j_655: [-40  -5  32  27   3 105]
j_28: [ 27 -10   9  11 -16  13]
j_745: [-5 19  4  6  5  7]
j_150: [ 30  -3  30 -11  11  21]
j_622: [ 16 -14  11  -8   3  14]
j_894: [-10  20   5 -12  25  -9]
j_102: [ 62 -11  27  30 -61  42]
j_701: [  6 -25  -6 -15   0 -24]
j_428: [-25  14 -18 -20  30 -40]
j_505: [13 -1 33  1  4 47]
j_153: [-25  14 -18 -20 -43 -40]
find: [ 62 -11  28  30 -61  42]
j_102
find: [-27  14 -20 -20  32 -42]
j_428
find: [-41  -3  32  27   2 103]
j_655
find: [ 16 -13  11  -8   4  13]
j_622
find: [-25  14 -18 -20 -42 -40]
j_153
find: [ 28 -11   9  10 -17  13]
j_28
find: [13 -1 34  2  4 46]
j_505

j_970: [ 56  56 -56 -56 -56]
j_748: [ 60  60 -60 -60 -59]
j_287: [-58 -58  58  58  58]
j_32: [-63 -63  63  63  63]
j_82: [-88 -88  88  88  88]
j_272: [ 89  89 -89 -89 -89]
find: [-87 -93  88  88  88]
j_82
find: [ 57  56 -57 -56 -57]
j_970
find: [ 90  89 -90 -88 -89]
j_272

j_628: [ -1 -66  48 102]
j_130: [ 15 -20   2  -7]
j_131: [ 15 -20 -44  52]
find: [ 14 -17   1  -5]
j_130
find: [ 16 -22 -44  53]
j_131

j_646: [-32  74  41   0 -22 -26  13]
j_34: [-32  60  12  -9   7   3  53]
j_390: [-23  74  38  16 -23 -24  27]
j_157: [-10  61  33   4 -18 -12  10]
j_995: [-19  65  36  11 -27 -13  -3]
j_896: [-36  66  -2  16   3   5  51]
j_176: [-10  61  33   4 -18 -10  50]
j_132: [ 4 40 27  5 -4 -4 -2]
j_539: [-30  57  17 -25   9  -1  24]
j_293: [-31  80  29  12 -22 -11  20]
find: [-36  65  -2  17   2   4  51]
j_896
find: [-11  64  33   5 -16 -10  50]
j_176
find: [-30  80  29  12 -22 -10  20]
j_293
find: [-29  58  17 -26   9  -2  24]
j_539
find: [-32  74  41  -1 -21 -25  13]
j_646
find: [-19  65  35  10 -28 -14  -3]
j_995

j_583: [ 10  27  22  26   7 -27 -67  10 -10   0 -15  22 -38  36  -7 -19 -18 -16
  21  11   3   9   8  14  -4 -51  28 -56  19   6 -50  40  35  29  31  14
  -4  30   6  32  18 -30  13 -22 -31 -29 -10  32 -18   2 -25]
j_382: [ 10  27  22  26   7 -27 -67  10 -10   0 -15  22 -38  36  -7 -19 -18 -16
  21  11   3   9   8  14  -4 -51  28 -56  19   6 -50  40  35  14  -9  -4
 -15  65  31  20  28 -33 -47 -39  13 -10  13  65   8  -6  -7]
j_607: [ 10  27  22  26   7 -27 -67  10 -10   0 -15  22 -38  36  -7 -19 -18 -16
  21  11   3   9   8  14  -4 -51  28 -56  19   6 -50  40  35  29  31  14
  -4  30   6  32  18 -30  13 -22 -31 -29 -10  32  29 -38  19]
find: [ 10  27  22  26   8 -27 -67  10 -10   0 -14  22 -39  36  -7 -19 -17 -16
  21  11   3   9   8  14  -4 -51  28 -57  19   5 -49  39  35  13 -10  -4
 -14  65  31  21  28 -33 -47 -39  13 -10  12  64   8  -7  -7]
j_382
find: [ 10  25  22  24   7 -28 -67  13  -9  -1 -14  22 -39  36  -6 -16 -20 -15
  20   9   4  10   9  15  -3 -52  26 -56  18   5 -49  40  35  28  31  13
  -8  30   7  34  18 -30  13 -19 -33 -30  -9  31 -16   0 -24]
j_583
find: [  9  26  20  27   7 -27 -67  10  -9   0 -16  23 -38  36  -6 -19 -18 -16
  21  11   3   9   8  14  -4 -51  28 -56  18   4 -48  40  36  29  31  16
  -3  31   6  33  19 -29  12 -23 -32 -29 -11  33  29 -37  18]
j_607

j_316: [ 82  36 -48 -82  23 -67  67  58 -36  34 -51 -47  34  63]
j_453: [ 82  36 -48 -82  19 -67  67  58 -36  34 -51 -47  34  63]
j_672: [ 67 -66  39 -67  23  83  71 -16 -32  38  40  75  57  47]
find: [ 82  36 -48 -82  23 -67  67  58 -36  34 -51 -47  34  63]
j_316
find: [ 82  36 -48 -82  19 -67  67  58 -36  34 -51 -47  34  63]
j_453
find: [ 82  36 -48 -83  23 -66  67  58 -36  34 -50 -47  34  63]
j_316
find: [ 67 -66  38 -67  25  82  69 -15 -33  40  39  74  57  47]
j_672

